Each name stands for a flat space through zero: a line, a plane or more. A row that begins with a name and a colon came from that space; any other row is followed by the name of the space it lies nearest, among the names in its block.
rer-finu: [-128   85  -87  -37   32  166  103  -17  142 -211   13  119  156 -100
 -184  -23  -16 -269  254 -241   47  210  140   45 -199 -178  -87]
lesov-suk: [-110  132 -148  164  -97    3 -165   93   17  -95 -230  -22  163   62
  -76  153 -109  125   56  -48  -23  161  173  110   80  -21 -231]
lesov-suk: [  34 -184  268  111  -96  151 -214 -110  -52    8   29  -81   75  -95
  -35   16 -280    5 -126   53  -28   25 -171  169  255  129 -168]
nit-luv: [  99 -107  -39  -72  126   -2  116  -96   -9  -83    8 -100   49   22
  -29 -125  118  132   66 -113    5   -1   43   -5  -34   29   64]
lesov-suk: [  77 -138   21   44  -44  101 -119   32  -34   71   29  -22  -80   99
   24  -28   16  116   24  -70  -27  -76   20  -45   19   47   30]
vol-gumu: [  12  173 -105 -130  114   -9  229 -120  230  -66 -165   45   49  187
 -310 -111  205   -9   83 -107  -58  -21   53 -131  -91   53   19]
lesov-suk: [ -63   65   32  -37   70   31   26   25   37 -146   28   52   81 -142
  -32  -33  -69 -257   84  -29   75   61   43   72  -63 -152 -101]
vol-gumu: [ -92  159 -198   24   13  -15  130  -28  209 -128 -182  102   56  277
 -200    0  244   87  122 -150    2  139  147    8  -59  119  -62]
vol-gumu: [ 124 -298   15 -131   -7   74 -234  169 -293  -46  242  -92 -168 -341
  207  -47  -67 -195   49 -204  -98   29 -134  -99 -175 -110  186]
rer-finu: [  35 -275    8  166 -167   26 -264  103 -184  -55  134 -197   23  -79
  273  233 -101  283  -19  -32  -36   92  -58  291  125  110  -33]
rer-finu: [ -67    1  -75  -97  113 -197  -14   94 -124  -53  173   95   24 -263
  200  -87  -19 -261  112  -87  119   35  101  -23 -233 -254  115]
rato-fede: [  78   25  -11 -178   86 -173  124 -213   99   25  -12  -81  -23   60
 -204 -117  186  103   -6   -1  -85 -150 -204 -131  -43  160  235]
rato-fede: [-102  325 -233   -1   34 -127  603 -274  362  -18 -175   61  -25  566
 -226   68  600  452   25  186   99   11  -26   24   33  363  208]
bosuz-paku: [ -70 -104  -79  123   19   45  100   20   86  -21   69   88 -144  241
   27   30  217  106   40  -82   95   88   67   43  -27  139   49]
vol-gumu: [  -2 -167  -11   36   80   60    4   85   29 -115  165  -30  -49    1
   74   60   54  -44   99 -132   68   12   56  146  -77  -43    5]
bosuz-paku: [-227  272  -39   50  -38 -259   34  -88  194  -63 -104  159  195    4
 -113   28  -33 -127   20   84   65  107   49   97   -8   -9 -148]
rato-fede: [ -59 -129  -13  -38   99 -142 -234   42  -22 -160  114   -3  -18 -196
  -67  -86  -51 -246  135 -199   21   20  -54    0 -147  -86   36]
rato-fede: [ -72  116  -63  -58  158 -342  302 -160   96  -22   36   52  113   48
   73  -80  185   77  -22  102  141    1   60   80  -44   32   89]
lesov-suk: [ -28  -75  163   64 -100   -6 -240   51  -88  126  112   68  -63 -103
  114   30 -199 -136  -89   80   24  -71 -103   32   74  -12  -15]
vol-gumu: [-110  -46  115  310 -324  254 -522  109  -28   54 -220   29   41    5
 -164  157 -422  -22  -91  -25 -155  179  -15   27  255   83 -399]
lesov-suk: [ 25  42 -12 -88 161 -76 175 -97  22 -25   4 -27  57   3 -45 -41  59   9
 -14   2  65 -41  -3  39  -2   3  89]
rer-finu: [  65   72 -105   97  -35 -146   12   25  -84  131 -200 -102   67  158
  138   30   22  403 -119  155  -31  -49  169  -34  142   45  -75]
bosuz-paku: [  37 -105  -44   39   59 -107  -28   39  -89  -51   57  -83  124  -54
  203    3  -26  145   43  -51   63   14  163  149   -4  -77  -45]
vol-gumu: [  20  134   94  -34   23   24  215  -97  152   56 -107   47   16  134
 -108  -29   38  -18 -141  149  -34  -41  -28  -25  106   92 -105]
lesov-suk: [-158  213 -246 -114  -87  -27  153  101  374 -116  -13  296 -363  383
 -279    5  594 -232  188 -170  -86   53 -116 -247 -330  221  199]
rato-fede: [ -75 -104  -38  110  -70   29 -231  137  -83  -16   92   31 -137  -15
   74   99  -22  -40   55  -64   49   36  -39   38  -27    5   55]
rato-fede: [   7   -8  -22 -157  188   14  350  -64  204  -27  169  180  -60  121
  -41 -159  268 -197  121 -168   90  -41  107  -58 -239  -46  137]
nit-luv: [-261  400  -99   86  -20 -143  235  -25  235   27 -197  228   67  143
 -158  111   30 -137  -77  184   70  137   94  -15   12   -6 -147]
nit-luv: [-175  179  -97  165  217 -173  179   85  193  -83  -62   46  -40  143
  -46    5   88  -46   85  205  247 -102  248    1  -48 -230 -148]
rer-finu: [  25 -225   64  192 -212 -187 -583   88 -285  116  -26 -140   67 -130
  226  118 -320  250 -163   -1 -109   28  -74  137  230  139 -101]
nit-luv: [  92 -113   47   48  -33    0 -199  117 -117   48   15 -105  -45  -25
  139   37  -92   91  -48   39  -37 -113   13   25   73  -28  -49]
nit-luv: [  -1   67   66   -7   23   22  128  -55   60   69   47    0   20   38
    3   70  -16   20  -36  129   64 -109  -34   76   50  -16   43]
vol-gumu: [-250  202  -11  300  -55 -209   26  -12  196   30 -125  116  104  211
   12  141  -51  123  -67  270  176   42  164  185  167   23 -268]
nit-luv: [  41 -151   47   88   62   94 -198  180 -178  -37   57 -107   23 -219
  151   21 -267  -91   31  -28   44  -20  147   42    5 -269 -149]
vol-gumu: [ -57    8  -49    0  144 -218 -103  144 -242 -159   56  -43  112 -336
  277  -31 -149 -170   33   42  164   85  133  123  -50 -275  -71]
rato-fede: [ -19   19  -72 -167   66 -133  103  -98  187  -79   66  103 -107  102
 -183 -161  310 -124  132 -158  -37  -39 -107 -146 -214  112  195]
rer-finu: [-138   78   98   21   72  -58 -119  -96  112  -23  -69  122  -21  -56
 -303 -125 -135 -308   -9   -1   39    2 -108 -118   14  -11  -68]
lesov-suk: [ -52  -54   12 -130  -17   41 -341   78   22 -153   32  127  -83 -189
 -245 -138  -65 -480  156 -331 -118   77 -137 -158 -202  -41   10]
rato-fede: [  69  -71   37 -104  -99  158 -148   57   -7    0   16   76  -85  -25
  -73  -74    6 -182   34 -198 -154   34  -78 -126  -85   53   13]
vol-gumu: [-143  121 -210   38 -123  -10  446   72  167   66  222  197 -203  308
  255  244  481  160   74   99  132   75   44   95 -192  113  276]
rer-finu: [-112  215 -129 -331  108 -144  270 -211  369  -12   21  334 -148  140
 -489 -282  403 -419  181 -288  -90   -8 -162 -407 -409  112  342]
nit-luv: [-35  -8  17  11  -4 -84  95  -3  90 -68 101  -1 -69  14  68 -32 146 -13
  55 117  52 -45 -35  10 -66 -17   4]
bosuz-paku: [ 256 -223  144 -203  159  223   96  -31    5  -91  114 -116  -49  -73
  -40 -241   62 -122   78 -156  -76 -147  -14  -95  -89  -80   10]
rato-fede: [  82 -103  126   28  178  -70   23  127 -184   33  149 -134  -14 -210
  316    9 -180  -50  -97  218  151 -176   90  101   60 -267  -56]
rer-finu: [  -7  -88  -38   65   95  -26   20  105   -4  -23   78  -19  -74    0
   99  -29   31  -10   65   -3   79  -49  143  -30  -85 -147  -29]
bosuz-paku: [ 130  -44   59  -67  -38  150   21  -12  -76  128  -34  -33 -150   71
  -26  -22   37   61 -125   36 -101  -72 -137 -142   75  127  108]
nit-luv: [ 208 -314   48   91   10   73 -218  184 -304   57  105 -267  -15 -121
  362   76 -177  272  -57   10  -17 -117  111  115  108 -114  -43]
lesov-suk: [  72  -88  164  -54   28   46 -109   77  -88   65  122   25  -67 -168
  115 -100 -150 -232  -37   43    9 -130  -22  -67  -25 -155  -30]
nit-luv: [  24   61   77   17  -16    3   65   -9   19   18  -52  -18  156  -62
   76  -12 -135   -1  -56  106  -12    0  118   60   66 -105 -200]
rer-finu: [ 153 -102  -67   53  -41  -17   44   69 -224   12   14 -272   58  -23
  342  132   31  451  -50  159    3  -45   71  151  118  -12   29]
vol-gumu: [-106  255 -175  -88   76 -116  147   58  125  -79 -109  185    5   85
  -88  -66  186 -185  101  -67   46   67  146 -109 -176  -81    3]
bosuz-paku: [ -97  228   -2  -54  -14   -8  191 -175  217  -57 -158   88  146   61
 -281   -7   23  -90  -19   16  -51  115  -51    2   25   94  -91]
bosuz-paku: [   8   89  -43 -139   91 -106  432 -251  274  -72   11   45   50  229
 -143 -105  372  120   40  -10   10    4  -45   24  -69  208  119]
nit-luv: [ 164  -70  117 -122  117  -73   60  -84 -138   29   21 -160   98 -160
  107  -83 -101   63 -127   87  -24 -106  -57   40   96  -25   23]
rato-fede: [-109   47 -168  -91   88 -206   77 -120  235 -239   12   35  -33   84
 -272 -142  341  -57  253 -171   11   41  -71  -89 -237   81  138]
rato-fede: [  39   75   26   32  -51 -103  -21  -17  -92  126 -161  -21  123   19
   97   47 -135  151 -223  106  -71   46   48   46  188   93 -124]
bosuz-paku: [  88 -154   65  -36 -103  -31 -272  -20 -128   73   44  -50   71  -84
   63   22 -142   70  -58 -146 -121   -5  -98   76   66  123   46]
vol-gumu: [-198  127 -213  136  140 -229   83   50  105 -193  -71   12  217   11
    5  105    6   42  141  -63  164  157  299  209  -74 -159 -158]
nit-luv: [ -45   90  -37   22  -41 -157   54   -6  103   74   76   24  -84  139
   63   40  176  123   60  173   81 -191  -30   -9  -52    5  134]
rer-finu: [-73   3 -66 142 -41  -8   7  60 -67 -28   2 -47  45  -7 140 150 -41 145
  -3  82  84  95  81 146  62 -33 -54]
nit-luv: [ 115 -235  167  -15  -54  173 -174  -15 -163   35  120  -93  -38 -171
   64  -37 -175  -35  -48  -49  -62  -16 -144   10   71   18   24]
bosuz-paku: [ 113  -60  -94 -336   71   53  274 -228  227 -107  128   42 -167  191
 -314 -192  525  -24  202 -310 -126  -57 -268 -187 -277  282  436]
bosuz-paku: [  38  -85  225  179 -115  215 -431  187 -316   71 -127  -41   88 -270
  169   50 -566 -156 -214  100  -26   91   64   82  297 -149 -383]
rer-finu: [  34  -92   94   89   63  -70 -137   60 -164   69   15  -82  -31 -115
  150  -42 -180   20 -102  150   72  -95   29  -12  109 -110  -69]
nit-luv: [ -66  114 -235   72  136 -260  269   41  -25   97   32   22  -30  198
  240   77  248  314   29  139  223  -80  232   37  -69  -67  200]
lesov-suk: [  82   38   85    4  -65  -12  175 -159  -44  112  -84 -133  150   33
   70  134  -78  298 -248  194  -76   30 -101  161  255  198  -30]
lesov-suk: [-232  434  -76   -1  -98  -62  145 -283  322  -41 -337  118  272  111
 -539   96  -56  -38  -10   37  -90  184 -104    1   85  164 -112]
nit-luv: [-113  200  113   32  -47   11  119  -62   75   73  -92  164  116  -55
  -39   -1 -177 -205 -142  158   25  107   30    9   91  -45 -195]
lesov-suk: [ -44  -71  -40  106 -205  122 -194   55  -66  -11  -22   38  -29   75
   35  143   -6  101  -14 -113  -62  182  -65  108   81  198  -15]
rato-fede: [ -25  -61  167  -42   60    3 -135  -50 -102  -25  103   59   85 -305
   15 -183 -251 -314   38  -14   84    1  -23  -28  -33 -199  -53]
rer-finu: [-141  110  -60 -149  -51  -20  -68 -124  205  -20  -15  263  -49   16
 -400 -139   94 -358  143 -299 -107  105 -153 -235 -234  102  155]
rer-finu: [  70 -245  -74   50   16 -126 -272   66  -21  -91   10 -147  -88   36
  -22  -94   85  157  103 -175  -99  -54   15  -82  -67   56   -6]
vol-gumu: [-174   15   -1  165 -130   60 -369  233 -149  -19  -19  142    9 -258
   85   36 -339 -329   50  -51   31  184  131  -50  -51 -261 -227]
bosuz-paku: [  86  -51   84    4  -68  138 -132   12  -79   21  -75  -63   38  -44
  -18   -2 -142   19  -66  -14  -93    7  -34    3  114   31 -103]
vol-gumu: [ -27  184   -3  -63  252 -203  503 -195  236    0   30   -6  108  145
  -37  -50  197  100    3  226  192 -175   98   83  -19  -65   62]
lesov-suk: [ -18  185  -50   35 -168  -19   43   69   39  130 -107   44   37  119
   86  174    1  127 -103  139  -81   -3   47   29   65   48  -65]
rato-fede: [ -52  -99   47   99  -52  197 -317  181  -43 -104   13   21  -23 -177
  -59  -14 -244 -279  134 -140  -19   62   84  -44  -67 -223 -210]
bosuz-paku: [ -87   68 -208 -149  222 -420  122   30   53 -149  148   82   41 -108
  111 -176  249 -150  241 -122  150  -45  172  -56 -357 -227  179]
lesov-suk: [ -99  116  -96   88  115 -217  166   77   -3  109   37   81 -152  145
  172   47  156   76  -59  228  206 -110   99  -31  -17  -59  119]
bosuz-paku: [ -81  295  -81  -46  -54  -63  318 -174  221   58 -140   77   15  252
 -194   81  233  143  -53  166  -13    0 -102  -27   40  200  103]
rato-fede: [-233  327 -186  202  -68 -191  290 -107  215   -2 -199   89  110  329
  -45  173  210  328  -21  259  149  126  127  139  114  145  -75]
rato-fede: [   6  185 -167 -156  -76 -137  304 -103  219  -79  -68   39  -27  265
  -78   26  463  179   34    1 -110   44 -101  -11  -95  279  149]
nit-luv: [ -48    4   13  -14 -218  173  -78  -15   51  -50    1    7   35  -94
 -128  137  -80  -91   21 -101 -179  177 -162   25  -23   90  -38]
rer-finu: [  99 -166  -39   -8  -23  133 -105  130 -138  -32   82  -70  -71  -67
  140  -27   13   34   96 -121  -31   -1   70  -44  -85  -94   33]
vol-gumu: [  74  -65 -134 -124  -80   64   22   44   15   -4   58   57 -190  183
    0    1  331   76   73 -210 -110   26  -96  -93 -142  215  249]
bosuz-paku: [ -23  -83   56   -8   13  -63 -126   30  -48  -17  102   51  -31 -106
   65  -63  -52 -151   15  -49   33    1  -31    6  -45  -37   11]
rer-finu: [  18  -47   81  -54 -147  138 -127  -88    1   23  -30   79  -17   25
 -139  -12  -25  -72  -63 -144 -136  118 -199  -10   68  244   31]
vol-gumu: [ 116 -189    0  -74 -159  203 -126   39  -29   83   67   60 -205  134
  -24  -23  148   26   -6 -242 -188   36 -141 -131  -58  241  156]
bosuz-paku: [ 253 -275  -18 -227   34   97  -47  -97 -169  -46   51 -136  -10  -58
   -8 -165  125  129   19 -337 -189   51 -130  -74  -54  200  219]
lesov-suk: [  77 -153  -76 -173  170 -120   48  -47  -25  -36  158  -24 -139  -28
  -33 -162  219  -43  107 -198    2  -90  -84 -143 -209   23  308]
[  27   57  -58   -9 -146  -83 -119 -103   50  -65 -155 -125  219   53
 -106  105  -11  264    6  -63 -158   63  -63  151  108  195  -66]  rer-finu
[-139  193  -40  161  -99  -96  156  -18  117  150 -106  130  -26  244
   43  127   70  158 -142  239   65   38   63   23  118  116  -69]  nit-luv
[  27   -2  105  -17  -87   50 -210   31 -128  134  -31   51   11 -118
   17    3 -233 -125 -120   -6  -74   -8  -71  -50   81   -3  -27]  lesov-suk
[-130   54   37   58   29 -124 -345   66 -143   -9  -80  124   75 -249
  -39 -125 -313 -319    5  -49   71   77   62  -85   -1 -188 -134]  rer-finu
[  49  -92  162  -29  -83  149 -119  -41 -107   85   53   10  -20 -124
   -4    7 -183 -110 -113  -10  -65   23 -172    4   98   70   20]  nit-luv
[ 102   47   75  -73 -182   72  -49  -30 -226  223  -31  -13   13 -104
  156   45 -134  101 -185  136 -106  -10 -143  -67  125   73  114]  vol-gumu
[  55  -25   41 -108  -48  -54  -83 -119  -37    4  -33   21  138  -38
  -37  -51  -39   11  -56 -148  -99   77  -89   70   53  172   29]  bosuz-paku
[ -77   -8  -94   19 -153  181 -157   -6   92 -127  -71   24 -139   70
 -308   22  119  -56  154 -175 -124  135 -181 -139  -82  149   61]  bosuz-paku
[-228  243   -9   97 -119    0 -119   72   93   38  -98  249  -55   16
 -133   53  -95 -294    1   81   52   89  -11  -86  -16  -52 -102]  lesov-suk
[ -84  195  -75  174  -58 -141  252  -44  121  139 -106  -13   19  310
   99  216  136  393 -143  332   94  -55   76  136  178  136  -26]  lesov-suk
[-110  169  -26  143  -68  -93  -62  -32  -37    7 -191  -53  249  -60
   -9  171 -248  134 -102  140   18  123   75  175  194  -18 -202]  lesov-suk
[ -73  274  116   -6   98 -132  158 -175   89   27 -168   22  320  -98
 -110  -19 -254  -81 -121  221   84  -18   76  119  165 -116 -215]  rer-finu
[  21 -155 -111  -61   -2 -138 -124  -58  -36 -120   32  -12   91  -19
    4  -93  110   88  105 -311  -72  150   17   49  -99  140   74]  bosuz-paku
[ -37   98  -40  -57   21   58  236   74   17   -8  110  118  -65   11
  151   45  138 -124   35   59  104   25   57   31 -110  -91   80]  vol-gumu
[ -69   26 -137   81    4 -191   58  133 -100   91  132   33  -65   17
  326  107   98  140   31  123  156  -53  144   46  -91 -126  141]  lesov-suk
[ 128 -169  179  -28 -139  411 -332   80  -72  -40  -92  -88  -90 -165
 -246  -30 -282 -246  -48 -167 -279   61 -188 -159   78   24 -191]  vol-gumu
[-146   54  207  257 -108  -96 -338  120 -172   54  -91   38  186 -282
  209   80 -546 -182 -214  269   84  106  101  174  267 -190 -444]  bosuz-paku
[  52 -144   35  -12  -78   59 -202   26  -48  -68   19  -61  -42  -86
  -34  -67  -32  -35   49 -111 -112   34  -84  -61  -26   35  -33]  nit-luv
[ -58  -55 -118   84 -197  -94 -428  208 -302   11   -1  -31   -5 -218
  220  153 -179   26   -1  -76  -66  147  -26   31   -8  -35   30]  vol-gumu
[ -11  -43  -98 -144   46  -74  -16  -42  101 -100   53   62 -137   30
 -195 -152  243 -139  155 -223  -71    5 -116 -190 -226   79  194]  rer-finu
[ -90  127 -229  -70  -30 -150  142  -18  252 -156    2   89  -65  231
 -123  -31  441   61  241 -115   -7   20   19  -58 -242  100  136]  nit-luv
[ -60  -45 -161  228 -218  219 -167  168  -25   30  -80  -20 -180  268
   -1  269   97  285   36  -44  -39  101    9   36   77  170   16]  rato-fede
[  15  128  -22 -239  145  -50  337 -185  194  -44    1  151    4  113
 -197 -178  272 -163   30 -117   -2    8  -59  -94 -135  117  159]  bosuz-paku
[-117  -31  -90  -75  103   47   24   45  138 -267  133  124 -130  -51
 -168 -126  212 -354  284 -233   82   96  -20  -76 -289  -96   81]  nit-luv
[ -49  -78   41  115 -126  151 -303  203 -145  -43   28   59  -83 -109
  121   58 -160 -172   19  -41   17  101   14   37   27  -74 -130]  rato-fede
